[[ 23  27 -23 -26  20 -19  24 -21 -19]
 [-10   8  23   3 -23 -21  21  17 -22]
 [  9 -15 -23  10  18  24 -26 -14  21]
 [ 12   9   0 -18   9 -13  12 -15  -7]
 [ -8 -11  11  21 -10   0  10  16 -13]
 [  3  -1  -5   3   4   8  -8   0  13]
 [ 19  18 -20 -15  16   4 -16 -18  16]]
|
[[ 23  27 -23 -26  20 -19  24 -21 -19]
 [ 19  18 -20 -15  16   4 -16 -18  16]
 [ 12   9   0 -18   9 -13  12 -15  -7]
 [-10   8  23   3 -23 -21  21  17 -22]
 [  3  -1  -5   3   4   8  -8   0  13]
 [ -8 -11  11  21 -10   0  10  16 -13]
 [  9 -15 -23  10  18  24 -26 -14  21]]

[[20 16 10 15 31  6 16  9 20 14  6 19]
 [23 21 14  8 11 11 11 34 17 12 24 20]
 [18 17 30 16  5  9 27 20 12 23 11 37]]
|
[[23 21 14  8 11 11 11 34 17 12 24 20]
 [18 17 30 16  5  9 27 20 12 23 11 37]
 [20 16 10 15 31  6 16  9 20 14  6 19]]

[[-10  10   7   4   0   3  30  -6   0  23   1]
 [ -2   5  27  -8  19  -7 -29  -5  28  -6   7]
 [ 12  -4 -21   9 -10   7  13  10 -18  -4  -2]
 [ 14  -7 -14   4  -3   2 -12   9  -8 -16  -1]
 [ -8   8   2   5  -3   3  28  -4  -4  18   0]
 [ 10  -1 -22  12 -13  11  27  11 -22   6  -2]
 [ -5   7  28  -7  18  -6 -23  -6  28  -1   7]]
|
[[-10  10   7   4   0   3  30  -6   0  23   1]
 [ -8   8   2   5  -3   3  28  -4  -4  18   0]
 [ -5   7  28  -7  18  -6 -23  -6  28  -1   7]
 [ -2   5  27  -8  19  -7 -29  -5  28  -6   7]
 [ 10  -1 -22  12 -13  11  27  11 -22   6  -2]
 [ 12  -4 -21   9 -10   7  13  10 -18  -4  -2]
 [ 14  -7 -14   4  -3   2 -12   9  -8 -16  -1]]

[[-1  6 10  2  6]
 [ 9 35  3 -5  3]]
|
[[ 9 35  3 -5  3]
 [-1  6 10  2  6]]

[[-12  -2 -18   4 -13 -13  19  -9 -27  -3   9   2]
 [ 24  21  15  -7   7   8  -9  -1  -9 -12  -8 -19]
 [ -9   4 -13   8 -16 -14  24  -9 -25  -7   2   5]
 [-11 -10  11 -20   1   0  20  15  16  16   1 -20]
 [  0  28   8  12  15   2 -13   5 -13   0  -5 -26]]
|
[[  0  28   8  12  15   2 -13   5 -13   0  -5 -26]
 [ 24  21  15  -7   7   8  -9  -1  -9 -12  -8 -19]
 [ -9   4 -13   8 -16 -14  24  -9 -25  -7   2   5]
 [-12  -2 -18   4 -13 -13  19  -9 -27  -3   9   2]
 [-11 -10  11 -20   1   0  20  15  16  16   1 -20]]

[[ 25  31  -7   1  -2 -31  24   1   0  -2 -29   2 -27   1]
 [ 28  34  -8   2  -1 -33  26   2  -1  -1 -30   2 -29  -1]
 [  1   2  21  14 -10  -1   1  11 -15 -10   0  16   0 -24]
 [  1   1  22  13  -9   0   1  12 -16  -9   0  16   0 -24]
 [ -1  -2 -20 -16  10   0  -1 -13  19  10   0 -18   0  29]]
|
[[ 28  34  -8   2  -1 -33  26   2  -1  -1 -30   2 -29  -1]
 [ 25  31  -7   1  -2 -31  24   1   0  -2 -29   2 -27   1]
 [  1   2  21  14 -10  -1   1  11 -15 -10   0  16   0 -24]
 [  1   1  22  13  -9   0   1  12 -16  -9   0  16   0 -24]
 [ -1  -2 -20 -16  10   0  -1 -13  19  10   0 -18   0  29]]

[[  6 -29]
 [ -1   5]
 [  3 -16]
 [ -3  10]
 [  2  -7]
 [  4 -21]
 [  2  -5]
 [  3 -13]
 [  3 -15]
 [  3 -12]
 [ -4  16]]
|
[[ -4  16]
 [ -3  10]
 [ -1   5]
 [  2  -5]
 [  2  -7]
 [  3 -12]
 [  3 -13]
 [  3 -15]
 [  3 -16]
 [  4 -21]
 [  6 -29]]
---
[[ 25   2   2   3]
 [ 27   1   3   3]
 [  0  19  18 -18]
 [  0  18  19 -18]]
|
[[25  2]
 [27  1]]

[[ -4  13 -19]
 [-16  34   1]]
|
[[ -4  13]
 [-16  34]]

[[-19 -37]
 [ -1 -13]
 [-22  -7]]
|
[[-19 -37]
 [ -1 -13]]

[[-23 -23  23   2]
 [  4   2  -9  28]]
|
[[-23 -23]
 [  4   2]]

[[  2  -8  -2]
 [ -9 -32  -2]]
|
[[  2  -8]
 [ -9 -32]]

[[ -7  35  37  -8  -8]
 [  6   8  13 -31 -25]]
|
[[-7 35]
 [ 6  8]]

[[ 32  -1  -1   1 -32]
 [  1  19  18 -17   4]
 [  1   0   0  -1  -1]
 [ -2 -16 -18  19  -1]
 [  0  -2   1  -1  -1]]
|
[[32 -1]
 [ 1 19]]
---
[[ 26 -37 -16]
 [-38 -34   4]
 [ 11 -36   0]]
|
[[ 26 -37 -16]
 [ 11 -36   0]
 [-38 -34   4]]

[[ 33 -10  -2]
 [ -8   0  26]
 [ 37 -11  -2]
 [ 27  13   4]
 [ 12 -10 -20]
 [-26   6   0]
 [  5 -11  10]
 [-10 -21  -4]
 [-13  16 -11]
 [-24   3   0]
 [  9   6  -6]
 [ 13 -11 -23]]
|
[[ 37 -11  -2]
 [ 33 -10  -2]
 [ 27  13   4]
 [ 13 -11 -23]
 [ 12 -10 -20]
 [  9   6  -6]
 [  5 -11  10]
 [ -8   0  26]
 [-10 -21  -4]
 [-13  16 -11]
 [-24   3   0]
 [-26   6   0]]

[[ 14  19   2   7]
 [ 17  -5  12 -27]
 [ 30  34  14   8]
 [  8   6  -2   5]
 [ -4  17 -31  25]
 [  9 -11   7 -35]
 [  1 -20  -1 -24]
 [  5  -1   1  -3]
 [ 10  12  -5  10]
 [ 20  16  13  -3]
 [-13 -12 -23 -10]
 [ 23  21  14  -4]]
|
[[ 30  34  14   8]
 [ 23  21  14  -4]
 [ 20  16  13  -3]
 [ 17  -5  12 -27]
 [ 14  19   2   7]
 [ 10  12  -5  10]
 [  9 -11   7 -35]
 [  8   6  -2   5]
 [  5  -1   1  -3]
 [  1 -20  -1 -24]
 [ -4  17 -31  25]
 [-13 -12 -23 -10]]

[[ 35  21   0  -8 -11]
 [-16  12 -17   6  -8]
 [-14 -22  15  -1 -10]
 [ -6  -3  -8 -12  11]
 [-32  -4 -12  14  23]
 [  8   2  15  20  -9]
 [-17 -24  10  -4 -14]]
|
[[ 35  21   0  -8 -11]
 [  8   2  15  20  -9]
 [ -6  -3  -8 -12  11]
 [-14 -22  15  -1 -10]
 [-16  12 -17   6  -8]
 [-17 -24  10  -4 -14]
 [-32  -4 -12  14  23]]

[[  0 -12  27  27  22  -7  25  -8  19 -14  -7]
 [ 13 -34   5   8   4 -28  18 -32  -8 -11  12]
 [ -7 -10 -39   6   5  -7 -26  -8   8  11  15]
 [ 11 -37  -2  14  10 -30  13 -35   0 -13  14]
 [-21  23  -1  11   9  25  -8  28  12  19 -16]
 [  1  20   3 -11 -11  15   0  17  -4   7   1]]
|
[[ 13 -34   5   8   4 -28  18 -32  -8 -11  12]
 [ 11 -37  -2  14  10 -30  13 -35   0 -13  14]
 [  1  20   3 -11 -11  15   0  17  -4   7   1]
 [  0 -12  27  27  22  -7  25  -8  19 -14  -7]
 [ -7 -10 -39   6   5  -7 -26  -8   8  11  15]
 [-21  23  -1  11   9  25  -8  28  12  19 -16]]

[[  3 -21  -6 -19  20   5   5 -10  11 -15  -4   8   6 -13 -32]
 [-11  -4 -25  -8 -23   8  11  -2 -22  -3   9  14 -15 -10  14]
 [  6 -21   5 -14  28  -7  -8 -18  17 -20 -19  -3  12  -7 -30]
 [ -7 -23  -6 -27 -15   7  12 -16 -15 -17   4   8  -5 -21  12]]
|
[[  6 -21   5 -14  28  -7  -8 -18  17 -20 -19  -3  12  -7 -30]
 [  3 -21  -6 -19  20   5   5 -10  11 -15  -4   8   6 -13 -32]
 [ -7 -23  -6 -27 -15   7  12 -16 -15 -17   4   8  -5 -21  12]
 [-11  -4 -25  -8 -23   8  11  -2 -22  -3   9  14 -15 -10  14]]

[[  4   6 -34  35]
 [ 10  17  33  30]
 [ 26  15 -13 -37]
 [-13  20  31 -20]
 [ 30 -17  28   5]
 [-30  18 -30 -13]
 [ 38 -38 -10 -17]]
|
[[ 38 -38 -10 -17]
 [ 30 -17  28   5]
 [ 26  15 -13 -37]
 [ 10  17  33  30]
 [  4   6 -34  35]
 [-13  20  31 -20]
 [-30  18 -30 -13]]
